Below is a small trained network, with its code and all its weights. Each question gives an input and a target symbol and asks what happens when units are switched off, that is, made to give their printed mean instead of their output.

import numpy as np


def w(rows, s, z=0):
    codes = np.array(rows[::2]) - 128.0
    scale = np.full(codes.shape[1], s)
    scale[-1] = z or s
    return codes * scale


def norm(h):
    return h / np.sqrt((h * h).mean(-1, keepdims=True) + 1e-5)


def f(y):
    return y / 2 * (1 + np.tanh(0.7978845608 * (y + 0.044715 * y**3)))


def softmax(a):
    e = np.exp(a - a.max(-1, keepdims=True))
    return e / e.sum(-1, keepdims=True)


def log_softmax(a):
    a = a - a.max(-1, keepdims=True)
    return a - np.log(np.exp(a).sum(-1, keepdims=True))


def net(x, mask):
    ids = ['ΠΦΩαγζηλστψ'.index(c) for c in x.split()]
    T = len(ids)
    res = E[ids] + P[:T]
    u = 0
    for l in range(3):
        r = norm(res)
        for j in range(2):
            rows = slice(4 * j, 4 * j + 4)
            q, k, v = (r @ M[l][rows].T for M in (Q, K, V))
            z = softmax(np.where(np.tri(T) > 0, q @ k.T / 4**0.5, -1e9)) @ v
            o = O[l][rows]
            res = res + np.where(mask[u + j], z, o[:, -1]) @ o[:, :-1]
        u += 2
        y = f(norm(res) @ A[l][:, :-1].T + A[l][:, -1])
        res = res + np.where(mask[u : u + 4], y, B[l][:, -1]) @ B[l][:, :-1]
        u += 4
    return log_softmax(norm(res)[-1] @ U[:, :-1].T + U[:, -1])


Q, K, V, O, A, B = {}, {}, {}, {}, {}, {}
E = w([
[138,99,114,123],'Π',
[117,119,118,138],'Φ',
[131,133,127,140],'Ω',
[172,224,3,100],'α',
[109,137,119,100],'γ',
[127,124,99,115],'ζ',
[118,121,120,139],'η',
[142,113,119,149],'λ',
[112,120,127,148],'σ',
[115,120,122,141],'τ',
[183,170,71,157],'ψ',
],0.004)
P = w([
[141,145,7,115],'0',
[126,140,44,153],'1',
[123,132,72,160],'2',
[123,120,87,154],'3',
[124,110,102,151],'4',
[121,99,116,149],'5',
[118,89,128,147],'6',
[117,85,141,143],'7',
],0.0019)
Q[0] = w([
[77,163,156,201],'0.h1',
[129,50,153,188],'0.h1',
[112,60,147,196],'0.h1',
[208,92,136,136],'0.h1',
[8,102,32,108],'0.h2',
[97,220,209,116],'0.h2',
[21,38,46,143],'0.h2',
[93,65,3,96],'0.h2',
],0.0046)
K[0] = w([
[142,172,177,140],'0.h1',
[148,62,189,168],'0.h1',
[164,88,187,162],'0.h1',
[102,76,122,162],'0.h1',
[67,141,251,83],'0.h2',
[107,216,41,104],'0.h2',
[109,93,232,72],'0.h2',
[80,56,254,149],'0.h2',
],0.0051)
V[0] = w([
[79,133,132,46],'0.h1',
[176,147,118,142],'0.h1',
[113,130,83,132],'0.h1',
[96,165,87,154],'0.h1',
[150,172,131,162],'0.h2',
[27,88,140,90],'0.h2',
[4,122,148,131],'0.h2',
[102,127,75,59],'0.h2',
],0.0026)
O[0] = w([
[204,132,202,178,92],'0.h1',
[71,118,124,132,143],'0.h1',
[78,151,200,102,248],'0.h1',
[80,134,187,83,230],'0.h1',
[155,71,144,135,99],'0.h2',
[213,250,143,98,134],'0.h2',
[238,189,147,80,112],'0.h2',
[35,162,197,118,238],'0.h2',
],0.0023,0.0016)
A[0] = w([
[254,199,104,150,6],'0.n1',
[93,184,118,129,190],'0.n2',
[83,104,142,175,161],'0.n3',
[95,116,165,43,129],'0.n4',
],0.0028,0.0026)
B[0] = w([
[137,87,1,185,9],'0.n1',
[39,159,181,94,247],'0.n2',
[61,115,118,74,231],'0.n3',
[47,50,181,168,168],'0.n4',
],0.0021,0.0013)
Q[1] = w([
[217,228,72,254],'1.h1',
[45,19,199,34],'1.h1',
[50,26,140,43],'1.h1',
[195,239,182,137],'1.h1',
[166,135,99,169],'1.h2',
[172,174,83,151],'1.h2',
[82,145,127,200],'1.h2',
[162,133,150,55],'1.h2',
],0.0065)
K[1] = w([
[131,187,3,167],'1.h1',
[122,16,242,106],'1.h1',
[171,37,243,128],'1.h1',
[25,249,15,50],'1.h1',
[127,142,89,185],'1.h2',
[155,172,121,201],'1.h2',
[139,173,53,64],'1.h2',
[112,125,220,180],'1.h2',
],0.0053)
V[1] = w([
[152,252,100,186],'1.h1',
[106,96,73,93],'1.h1',
[146,160,51,84],'1.h1',
[161,72,126,55],'1.h1',
[146,153,138,63],'1.h2',
[171,94,132,117],'1.h2',
[114,88,152,67],'1.h2',
[133,96,117,81],'1.h2',
],0.003)
O[1] = w([
[93,72,111,62,3],'1.h1',
[182,149,172,145,230],'1.h1',
[123,54,253,109,134],'1.h1',
[15,151,203,252,127],'1.h1',
[32,74,128,130,128],'1.h2',
[62,123,186,94,40],'1.h2',
[113,103,151,235,184],'1.h2',
[103,131,143,185,158],'1.h2',
],0.0024,0.0021)
A[1] = w([
[77,111,222,110,85],'1.n1',
[127,238,247,80,225],'1.n2',
[108,30,206,215,197],'1.n3',
[134,253,126,64,1],'1.n4',
],0.0029,0.00068)
B[1] = w([
[74,81,147,203,185],'1.n1',
[11,190,103,41,201],'1.n2',
[199,125,109,24,251],'1.n3',
[219,252,115,35,116],'1.n4',
],0.0027,0.0011)
Q[2] = w([
[143,133,179,15],'2.h1',
[101,205,175,27],'2.h1',
[74,211,170,71],'2.h1',
[247,81,204,5],'2.h1',
[64,128,208,55],'2.h2',
[253,69,100,17],'2.h2',
[101,151,161,31],'2.h2',
[56,209,59,247],'2.h2',
],0.0055)
K[2] = w([
[39,200,56,27],'2.h1',
[12,239,173,49],'2.h1',
[66,223,228,90],'2.h1',
[51,96,36,1],'2.h1',
[79,119,247,65],'2.h2',
[86,105,25,14],'2.h2',
[39,160,181,24],'2.h2',
[177,171,187,240],'2.h2',
],0.0053)
V[2] = w([
[145,215,110,175],'2.h1',
[138,205,158,173],'2.h1',
[246,178,61,113],'2.h1',
[119,248,234,171],'2.h1',
[133,46,191,84],'2.h2',
[132,164,170,103],'2.h2',
[67,147,58,184],'2.h2',
[144,77,179,89],'2.h2',
],0.0016)
O[2] = w([
[95,82,97,105,116],'2.h1',
[123,98,106,100,111],'2.h1',
[7,120,110,161,9],'2.h1',
[160,89,83,79,101],'2.h1',
[153,171,91,138,102],'2.h2',
[118,102,115,144,96],'2.h2',
[182,105,158,101,232],'2.h2',
[108,175,93,157,90],'2.h2',
],0.0021,0.0014)
A[2] = w([
[103,133,185,71,90],'2.n1',
[114,81,241,149,119],'2.n2',
[220,146,3,173,4],'2.n3',
[77,126,199,112,110],'2.n4',
],0.0038,0.0034)
B[2] = w([
[145,101,203,133,175],'2.n1',
[113,88,126,68,252],'2.n2',
[2,85,161,100,31],'2.n3',
[117,89,131,148,255],'2.n4',
],0.0044,0.00099)
U = w([
[45,246,212,244,149],'Π',
[190,167,206,69,3],'Φ',
[249,6,13,60,133],'Ω',
[72,104,126,109,89],'α',
[3,249,225,9,195],'γ',
[50,5,252,22,192],'ζ',
[184,153,173,87,12],'η',
[101,90,10,245,150],'λ',
[168,235,17,8,197],'σ',
[241,232,176,46,79],'τ',
[4,89,5,57,182],'ψ',
],0.0061,0.003)

Each question gives the input, a string of symbols that net reads in full, and the target symbol t.
The units are the heads (4 rows each of Q, K, V and O) and the neurons (one row each of A and B). Each row of codes is followed by its name. A weight is (code - 128) times the scale printed after its matrix; where a second scale follows, it is the last column's (O, A, B and U).
mask holds one flag per unit, layer by layer, with each layer's heads first. A switched-off unit (its flag False) gives its mean, the last column of its rows in O or B, instead of its output. The means were averaged over made-up inputs and are rounded, as every weight is.
A unit's drop is (log p(t) with every unit on - log p(t) with that unit switched off) / (log p(t) with every unit on - log p(t) with every unit switched off).
The circuit of an input: a set's keep is (log p(t) with only the set's units on - log p(t) with every unit switched off) / (log p(t) with every unit on - log p(t) with every unit switched off). Starting from the 12 units with the biggest drops (on a tie, the unit counted first), units are removed one at a time, each time the one whose removal leaves the highest keep (on an exact tie, the one counted first), for as long as the keep stays at least 0.8.
circuit, biggest first: the units of the circuit, biggest drop first
most important unit: the unit with the biggest drop
k most important neurons: the k neurons with the biggest drops, biggest first
top k neurons in layer l: the k neurons of layer l with the biggest drops, biggest first
which heads matter: for each layer, one digit per head in row order, 1 if its drop is at least 0.15 and else 0, layers parted by /
input σ ζ Ω ζ Ω, target ζ: which heads matter : 11 / 00 / 01
input ζ Ω ζ, target Ω: most important unit : 0.h2
input γ ζ α τ σ τ, target σ: circuit, biggest first : [1.h1; 0.h2]
input Φ τ ζ, target τ: which heads matter : 00 / 10 / 01
input σ ζ λ λ Ω, target λ: circuit, biggest first : [0.h2; 1.h1]
input σ ζ λ Ω Π Π Π, target Ω: which heads matter : 00 / 00 / 00
input Π γ ζ Φ, target ζ: which heads matter : 00 / 00 / 10
input λ τ σ ψ, target ψ: circuit, biggest first : [2.n3; 2.h1]
input Π σ γ σ, target γ: 4 most important neurons : [1.n2; 0.n2; 0.n3; 1.n3]
input τ γ α ζ λ, target λ: which heads matter : 00 / 10 / 10
input Π σ Π ζ λ σ, target λ: 2 most important neurons : [1.n2; 2.n1]
input ζ ζ γ Φ ζ Π Φ, target Π: 2 most important neurons : [1.n2; 0.n3]
input σ ζ Π σ σ η, target σ: circuit, biggest first : [0.h2; 1.h1]
input γ ζ Π γ Π ζ λ, target λ: circuit, biggest first : [1.h1; 2.n1]
input η Φ λ ψ ζ γ ζ, target γ: top 2 neurons in layer 1 : [1.n2; 1.n4]
input ζ γ ζ γ τ, target γ: circuit, biggest first : [0.h2; 1.n2]
input ζ λ τ σ ζ τ Ω, target τ: which heads matter : 11 / 10 / 01
input ζ τ τ α ζ λ σ, target λ: circuit, biggest first : [1.h1; 2.h1; 0.h2]
input γ ψ σ λ η, target λ: circuit, biggest first : [2.h1; 1.h1; 0.h2]
input ψ Π ζ τ, target ζ: which heads matter : 01 / 00 / 00
input ζ τ ζ λ Φ, target λ: which heads matter : 01 / 10 / 10
input λ ζ ζ ζ γ γ σ, target γ: which heads matter : 01 / 10 / 00
input ζ γ ζ γ Ω, target γ: circuit, biggest first : [1.n2]
input τ σ σ λ τ, target λ: which heads matter : 11 / 11 / 11
input ζ ζ ζ ζ ψ Ω τ, target Ω: which heads matter : 01 / 10 / 01
